(in the rows, 128 means zero)
Known rows:
rufun: [127 102 114 139 152 149 175 145  99 139 148  73 103 124 136 152  89 130
 115 157 139 120 124 118 116  78 163 140 143 156  84 109 157  94 112 152]
reste: [103 113 125 122 143 127 128 136 131 127 159 125 132 132 148 115 108 148
 144 125 147 126 120 139 118 115 137 119 140 139 116 107 110 106 127 127]
getrek: [ 81 142 108 151 122  49  84 159 130 123 118 202 144 157 135 117  76 111
 163 123 108 104 124 156  38 161  99 132  91 106 177  85 100 168 126 114]
plutoplo: [120 132 125 142 146 117  84 145 119 116 147 174 133 110 132 100 116 108
 147 139 132 120 114 134 113  99 103 117 145 114 148 111 107 129 154 106]
treskan: [128 120 117 131  83 130 114 129 128 124  94 120 120 116  79 143 164 103
 114  94 101 141 157 155 152 109 111 121 118 119 154 164 147 135 104 148]
rilas: [116 115 114 136 158 154 174 134 107 141 159  84  97 138 132 147  84 119
 144 143 140 110 130 128 105  90 176 155 144 161  85 125 159  92 119 153]
duflegrom: [118 119 142 141 150 113  97 128 142 114 152 147 127 136 149  97 114 141
 151 141 151 127 107 122 118 124 135 116 150 127 143 100 101 109 139 117]
flima: [161 127 159 156 106 115  57 138 143  93 104 152 131 112  84 133 146 135
 110 132  97 122 155 147 190 120 119 106 112  93 171 180 137 137 134 139]
sozegel: [115 108 144 117 135 133 129 136 123 122 193 110 143 117 144 136 106 182
 119 152 141 100 133 132 151 113 155 128 117 132  92 140 132 114 142 131]
gregil: [165 147 136 134 117 133 130 132 143 121  62 124 133 145 108 145 149 126
 116  91 103 148 153 145 163 166 108 107 105 121 141 159 132 142 100 145]
broda: [100 110 123 119 132 130 140 127 122 134 167 111 130 130 144 123 111 147
 135 127 145 124 122 131 113 117 143 133 134 142 105 109 120 115 126 130]
plilon: [134 115 159 149  81 113  93  88 158 107 112 114 121 141  93 130 173 135
 120 108 120 158 142 125 162 155 150 122 124 117 164 147 124 136 108 139]
gubra: [111 123 118 118 131 136 122 150 101 128 177 137 141  96 127 130 112 133
 123 142 126 102 132 141 128  85 115 131 120 125 104 137 133 130 151 120]
fedal: [108 119  87 121 139 139 161 159  95 154 129 114 104 107 123 146  90  99
 120 150 120 101 131 136  94  73 126 156 131 138 107 125 166 116 129 141]
betu: [120 133 125 140 145 118  82 146 121 115 148 173 135 109 132  99 115 109
 146 142 132 119 114 134 115  96 103 116 145 114 148 113 105 128 155 107]
brezu: [147 143  98 107 160 149 198 152 105 159 114 107 113 122 147 147 103 116
 126 154 130 105 123 113 103 113 129 146 128 149  94 128 162 115 130 139]
flikle: [137 146 141 139  90 105 101  93 154 127  41 141 135 153 111 153 157 124
  95  95  91 166 141 131 138 216 109 131  97 103 168 131 123 174 116 120]
mufliklis: [120 129 102 116 124 144 149 143 101 133 174 134 129  99 116  99 150  89
 158 124 145 119 121 125 106  52 105 124 150 143 115 127 125 116 127 124]

Facts:
{bilas,flotrelek} Ξ mufliklis
{brepus,flikle,skopudrol} Ξ klofek
{brito} Ξ fubru
{brostik} Ξ lopu
{brukarar,plumom} Ξ zire
{buras,gozan} Ξ bribram
{dubrim,stetruflun} Ξ truskir
{flelek} Ξ rilas
{flibre,kabar} Ξ teplem
{flikol} Ξ dito
{flome} Ξ fiski
{flukli,taror} Ξ lubram
{fluzaklu} Ξ kobas
{getrek} Ξ dadi
{gotu} Ξ pliske
{goves,tretran} Ξ brina
{gretrol} Ξ kliga
{griklak} Ξ klipibim
{kletrigul} Ξ gogra
{modam} Ξ tilis
{mostuk} Ξ drikle
{pliske,timin} Ξ gozan
{sekegrun} Ξ rufun
{tumes} Ξ drater
{vozem} Ξ dotrima
{balu,lafar} φ moklu
{balu,dipotel} φ fedal
{balu} φ buras
{balu,dezu} φ lubram
{bribram,modam,rugamen} φ zovu
{bribram,tridam} φ lopu
{bribram,groso} φ gubra
{bribram} φ nuzen
{brifler,zire} φ brina
{brifler} φ tilis
{brifler} φ dedon
{brosos} φ flotrelek
{brosos} φ klipibim
{brosos,goplun,nufes} φ fetrok
{brosos} φ brezu
{brosos,tretem} φ tretran
{brosos,suber} φ mufliklis
{dadi} φ flome
{dezu} φ gomen
{dezu,flikle,zire} φ grugal
{dezu} φ tuskar
{dezu,zunir} φ skivel
{dezu,lafar,treskan} φ bilas
{dipotel,flikle,ruskel} φ brukarar
{dipotel} φ safik
{dipotel,totrer} φ debrek
{drikle,kiklas} φ drater
{drikle,flelek} φ kletrigul
{flikle,gregil,kabar} φ kleklu
{flikle} φ luru
{flima,groso,modam} φ sozegel
{flima} φ kasketrum
{flogok,klamam,tridam} φ faten
{flogok,totrer} φ nabir
{fubru} φ timin
{fubru} φ griklak
{gavu,gozan,suber} φ kobas
{gavu} φ brozinim
{goplun} φ plumom
{goplun} φ rufun
{goplun,nugremu} φ ralen
{goplun,klugu,zire} φ bipus
{goplun,modam,vafle} φ teko
{gozan} φ grebros
{gregil} φ butral
{gregil,postam} φ trastak
{gregil} φ broda
{groso} φ futrem
{kiklas,midragro} φ dubrim
{kiklas} φ gralovin
{kiklas,klofek,ruskel,vodrum} φ getrek
{klamam,klugu} φ plutoplo
{klamam} φ reste
{klamam,vodrum} φ gidru
{klamam,vodrum} φ plagrem
{klizim} φ drestur
{klofek,vabrer,zire} φ flukli
{klugu} φ suplas
{klugu} φ klestim
{klugu} φ trigrar
{lage,tretem} φ flibre
{lage,vodrum} φ kliga
{lage,treskan} φ babrepam
{midragro,stanul} φ gruvim
{midragro} φ flizitum
{modam,romis,rugamen} φ taror
{nufes} φ skistanin
{nugremu} φ vozem
{plilon,subrusto} φ konek
{plilon} φ flikol
{postam} φ truskir
{postam,rugamen} φ kiplon
{romis} φ getra
{subrusto} φ skepumi
{teflam,vafle} φ brito
{teplem} φ kibren
{treskan} φ fosik
{tridam} φ stubra
{vabrer} φ dotrima
{vafle} φ skopudrol
{vafle} φ dito
{vafle} φ fiski
{vodrum} φ somom
{vodrum} φ dolem
{babrepam,bilas,brepus,brostik,brukarar,dezu,drestur,flelek,flibre,flikle,flizitum,flome,flukli,fluzaklu,futrem,gavu,gidru,goves,groso,kabar,kasketrum,kibren,klestim,lopu,modam,mostuk,nabir,nugremu,plilon,pliske,rerum,rogre,ruskel,stubra,suber,suplas,taror,teflam,timin,tretem,tridam,tuskar,vafle,vozem,zunir} β 822
{balu,bipus,broda,brozinim,dipotel,faten,fetrok,flotrelek,fubru,gabra,gotu,gozan,griklak,gruvim,gubra,klugu,moklu,mufliklis,nufes,plagrem,postam,sekegrun,skelis,skopudrol,soga,somom,sozegel,stetruflun,trastak,treskan,zovu} β 713
{betu,brifler,brina,brito,buras,dito,dubrim,duflegrom,flima,getrek,gomen,grebros,kleklu,kletrigul,klipibim,klofek,konek,lage,plutoplo,romis,rugamen,subrusto,teko,tretran,trigrar} β 815
{brosos,budes,butral,debrek,flikol,flogok,goplun,gralovin,gregil,gretrol,grugal,kiklas,klizim,kobas,lafar,luru,plumom,ralen,reste,skivel,totrer,trezo,tumes,vabrer,vodrum} β 432
[babrepam,balu,bilas,brepus,bribram,brifler,brina,brito,broda,brozinim,dadi,dedon,dolem,drater,duflegrom,flestem,flibre,flikol,flizitum,flome,fosik,fubru,futrem,gabra,getra,gidru,gomen,gozan,grebros,grugal,kasketrum,kiklas,kiplon,klamam,klestim,klugu,lafar,lage,lubram,nufes,plagrem,plilon,pliske,ralen,reste,rilas,rogre,rufun,rugamen,sozegel,stanul,stubra,teko,tilis,timin,trezo,trigrar,truskir,tumes,vabrer,vodrum,vozem,zire,zovu,zunir] α a
[betu,brostik,buras,butral,dezu,dipotel,dotrima,drestur,drikle,fedal,flelek,flima,flotrelek,flukli,getrek,goplun,gretrol,groso,gruvim,gubra,kabar,kleklu,kletrigul,klipibim,konek,modam,mostuk,mufliklis,nabir,plumom,plutoplo,postam,sekegrun,skelis,stedak,treskan] α c
[bipus,brezu,brosos,brukarar,budes,debrek,dito,dubrim,faten,fetrok,fiski,flikle,flogok,fluzaklu,gavu,gogra,gotu,goves,gralovin,gregil,griklak,gugru,kibren,kliga,klizim,klofek,kobas,lopu,luru,midragro,moklu,nugremu,nuzen,rerum,romis,ruskel,safik,skepumi,skistanin,skivel,skopudrol,soga,somom,stetruflun,suber,subrusto,suplas,taror,teflam,teplem,totrer,trastak,tretem,tretran,tridam,tuskar,vafle] α b

Rows:
No name comes twice in this set of rows, the named rows included.
[132 110 138 132  88 127 131 112 151 121 105  91 118 138  96 143 163 142
 120  98 120 146 153 143 163 133 148 121 122 130 146 158 143 115  92 160] -> nufes
[110 116 112 131 148 133 178 145 111 136 162 105  95 159 129 140  77 115
 156 141 139  99 133 126  82  97 172 158 126 158  90 124 152 111  96 159] -> drater
[ 96 122 121 109 113 111  95 123 121 129 161 174 137 103 135  98 135 121
 118 147 132 120 109 121 108 108 106 136 133 106 140 112 112 150 154  96] -> mostuk
[ 93 112  99 105 126 138 121 142 104 145 138 137 133  90 140 126 115 128
 100 133 124 124 121 142 121  93 101 133 135 120 116 113 128 126 149 109] -> sekegrun
[ 90 122 137 124 122 112 104  97 146 131 167 136 139 125 147 116 134 151
 147 133 145 127 112 122 109 155 150 140 140 125 143 104 110 126 159 107] -> flome
[129 117 147 153 149 103 103 137 131 103 161 151 132 147 141  97 109 131
 153 140 150 130 109 117 109 115 135 107 142 131 134  93  92 121 119 123] -> brina
[ 92 128 103 104 138 129 113 151 122 140 149 163 132 107 138 107 113 124
 145 125 131 104 126 154 109 106 103 134 131 120 131 127 124 124 149 114] -> gretrol
[145 116 154 158 103 108  84 110 169 103  83 127 115 150 100 117 159 131
 136 105 120 154 140 136 161 148 142 107 135 115 183 144 117 116 100 147] -> lage
[173 155 107  99 146 160 189 141 127 141 139 126 132 111 132  72 199  79
 193 112 171 139 104  97 121  70  98  98 181 160 130 133 111  91 118 128] -> kobas
[139 149 116 108 147 147 166 136 115 142 141 125 146 119 146 124 135 126
 140 128 138 121 121 117 119 125 110 125 129 140 102 127 126 129 140 118] -> fetrok
[119 122 118 142  87 123 107 130 122 123  83 123 116 129  81 152 140 102
 104  86  91 148 161 161 141 127 111 130 106 114 147 151 141 150  94 148] -> dipotel
[105 128 118 120 140 109  79 140 135 128 132 181 131 106 142  96 120 120
 137 141 133 115 112 137 111 114 100 125 144 105 161 115 110 128 160 101] -> buras

The same things again, as new rows of numbers:
Known rows:
soga: [130 140 122 132 173 156 147 121 123 134 136 132 137 123 130 131  99 159
 134 127 117 121 166 138 131 134 143]
plutoplo: [123 128 133 113 107 131  76 124 128 157 137 126 145 114  96 125 118 148
 116 114 153 150 111 172 128 141 125]
sekegrun: [125 128 132 133 128 127 111 124 122 155 128 127 174 125 130 114 132 144
 122 133 117 148 117 169 122 165 107]
butral: [142 118 144 121  94 130 137 146 123 152 144 131 117 127 103 142 150  97
 134 131 142 143 160 111 112 130 118]
somom: [141 142 138 123 131 156  89 108 125 124 151 126 138 122 128 124  95 149
 117 115 143 111 164 118 148 145 142]
skepumi: [134 128 141 132 158 131 123 116 127 112 103 129 124 126 129 121 109 139
 131 109 138 125 116 108 161 118 162]
flotrelek: [133 130 133 136 143 122  83 120 127 192 115 128 167 126 125 113 132 124
 139 124 117 166 120 186 110 165 118]
klizim: [131 129 134 128 156 137 195 139 121  87 125 127 113 132 146 140 126 124
 144 139 119 110 151  77 150 107 141]
modam: [105 117 112 133 150  81 201 155 120 152  98 129 121 133 150 131 154 128
 156 160  79 151  61 145 107 126 103]
flukli: [145 117 129 125  46  86  60 127 122 157 154 130 114 129 128 112 148  63
 119 115 128 135 105 109 151 153 117]
kliga: [143 127 144 123 118 141  93 111 127 105 131 127 126 124 127 113 106 121
 112 104 153 111 147  93 181 129 153]
brostik: [132 117 122 127 101  89 131 137 123 155 128 128 119 128 135 126 151 111
 125 131 103 145  88 121 130 141 107]
klipibim: [113 125 135 123 149 127  77 121 122 165 119 124 159 119 102 124 125 143
 130 121 149 162 113 182 113 136 126]
rogre: [121 125 116 128 122 109 128 138 132 125 135 130  86 130 124 137 140 104
 130 136 123 125 107 131 102 114 124]
flikol: [150 133 128 133  96 124 129 133 128 140 119 140 124 145 126 130 152  88
 145 128 116 135 154 140 117 140 125]
buras: [129 131 121 111  62 125  96 134 124 166 148 132 154 130 127 115 132 174
  84 107 152 143 160 179 142 173 108]
kiplon: [138 123 137 133 146 126 125 122 143 151  78 135 109 123 101 125 125 134
 139 122 135 143 111 170  90 120 147]
gavu: [111 125 122 129 181 112 172 138 122  98 130 127 104 133 154 135 129 133
 143 139 108 105  87  78 150  97 134]

Rows:
No name comes twice in this set of rows, the named rows included.
[132 119 136 117  83 102  97 134 128 164 156 129  95 122 105 128 144 102
 119 116 148 132 100 114 115 128 117] -> nabir
[101 142 109 128 197 130 148 133 134 136 112 124 159 129 134 142 133 155
 149 157 121 155 106 189 100 111 112] -> rugamen
[139 131 141 127 148 137 162 135 123 106 126 133 113 135 138 138 129 120
 147 132 125 118 159  76 147 108 143] -> budes
[136 119 134 139 124 122 129 112 133 129  74 128 120 120 116 121 122 122
 132 124 134 130 109 144 116 134 140] -> truskir
[127 127 140 130 161 133  90 119 131 185 119 128 152 121 103 120 119 133
 140 120 140 162 134 166  99 150 122] -> mufliklis
[116 133 116 125 112 163 165 107 129 100 157 113 157 119 147 138 123 155
  93 150 124 106 160 133 100 134  86] -> balu
[140 132 123 118  87 121  71 122 125 187 134 125 164 121 119 111 127 135
 109 115 128 147 117 185 137 160 110] -> kletrigul
[141 140 127 132 183  86  67 146 129 180 125 143 104 144 146 113 136  70
 176 118 113 152 107 125 163 127 161] -> taror
[109 120 128 120 141 129 114 124 125 150 126 119 159 121 112 130 123 158
 118 128 137 143 113 169 127 140 113] -> betu
[139 148 123 132 148 138 140 131 127 147 131 134 150 141 158 116 113 162
 133 119 116 134 179 163 147 155 136] -> gotu
[107 112 114 117  76 108 198 135 119 104 169 112 108 122 150 147 145 127
  93 151 112 104  97  89 116 118  76] -> dezu
[163 130 138 125  60 139 111 124 135 128 151 132  95 129 108 134 138  81
 118 117 150 122 171 119 117 123 134] -> grugal

The same things again, as new rows of numbers:
Known rows:
kiplon: [104 120 127 163 134 125 104 112 147 138 116 139]
taror: [ 84 151 109 198 139 130 114 199 150 130  88 128]
timin: [128 127 169 159 115  98 120 136 156 127 149 111]
groso: [ 94 150  67 137 127 101 127 117 116 135 111 145]
moklu: [147  91 182  78 135 149 126 151 123  92 117 124]
fiski: [125 122 117 159 136 124 127 157 137 150 100 133]
teflam: [115 151  91 141 125 114 137 144 127 146 112 125]
tilis: [128 112 138 145 126 136 123 107 145 142 138 133]
klestim: [119 138 127 177 116 137 126 136 146 142 146 120]
rufun: [142 127 120 159 122 126 123 109 145 190 124 128]
brezu: [165 141 138 137 123 127 138 172 137 178 110 108]
flelek: [114 150 104 125 112 129 138 146 115 105 139 128]
zire: [136 105 100  81 119 121 138  41 112 124 151 131]
lage: [136 134 117  86 115 123 142  60 120 141 157 122]
debrek: [131 135 147 171 150 151 128 182 131  65 127 142]
brifler: [117 130 105  86 121 120 133  53 118 134 152 127]
tridam: [ 94 140  88 124 129 109 136 122 125 107 119 136]
flukli: [111 145 159 169 122 155 130 203 133  91 136 120]

Rows:
No name comes twice in this set of rows, the named rows included.
[118 156 120 169 115 128 123 124 147 163 137 110] -> vozem
[109 123 116 154 130 120 111 102 143 160 115 139] -> getra
[121 135 138 153 125 133 123 117 142 149 139 126] -> trigrar
[113 128 115 100 125 135 145 136 117  72 140 126] -> ruskel
[134 116 145 140 127 144 132 163 125 106 121 135] -> dotrima
[128 113 110  94 123 125 141 114 106 117 131 139] -> drikle
[116 123 162 132 131 147 127 118 141 106 152 128] -> gomen
[130 115 117 101 117 121 126  69 117 141 143 126] -> stanul
[128 114 112 108 122 121 128  64 128 152 139 128] -> dadi
[150  92 174  71 137 140 129 153 118 104 117 116] -> somom

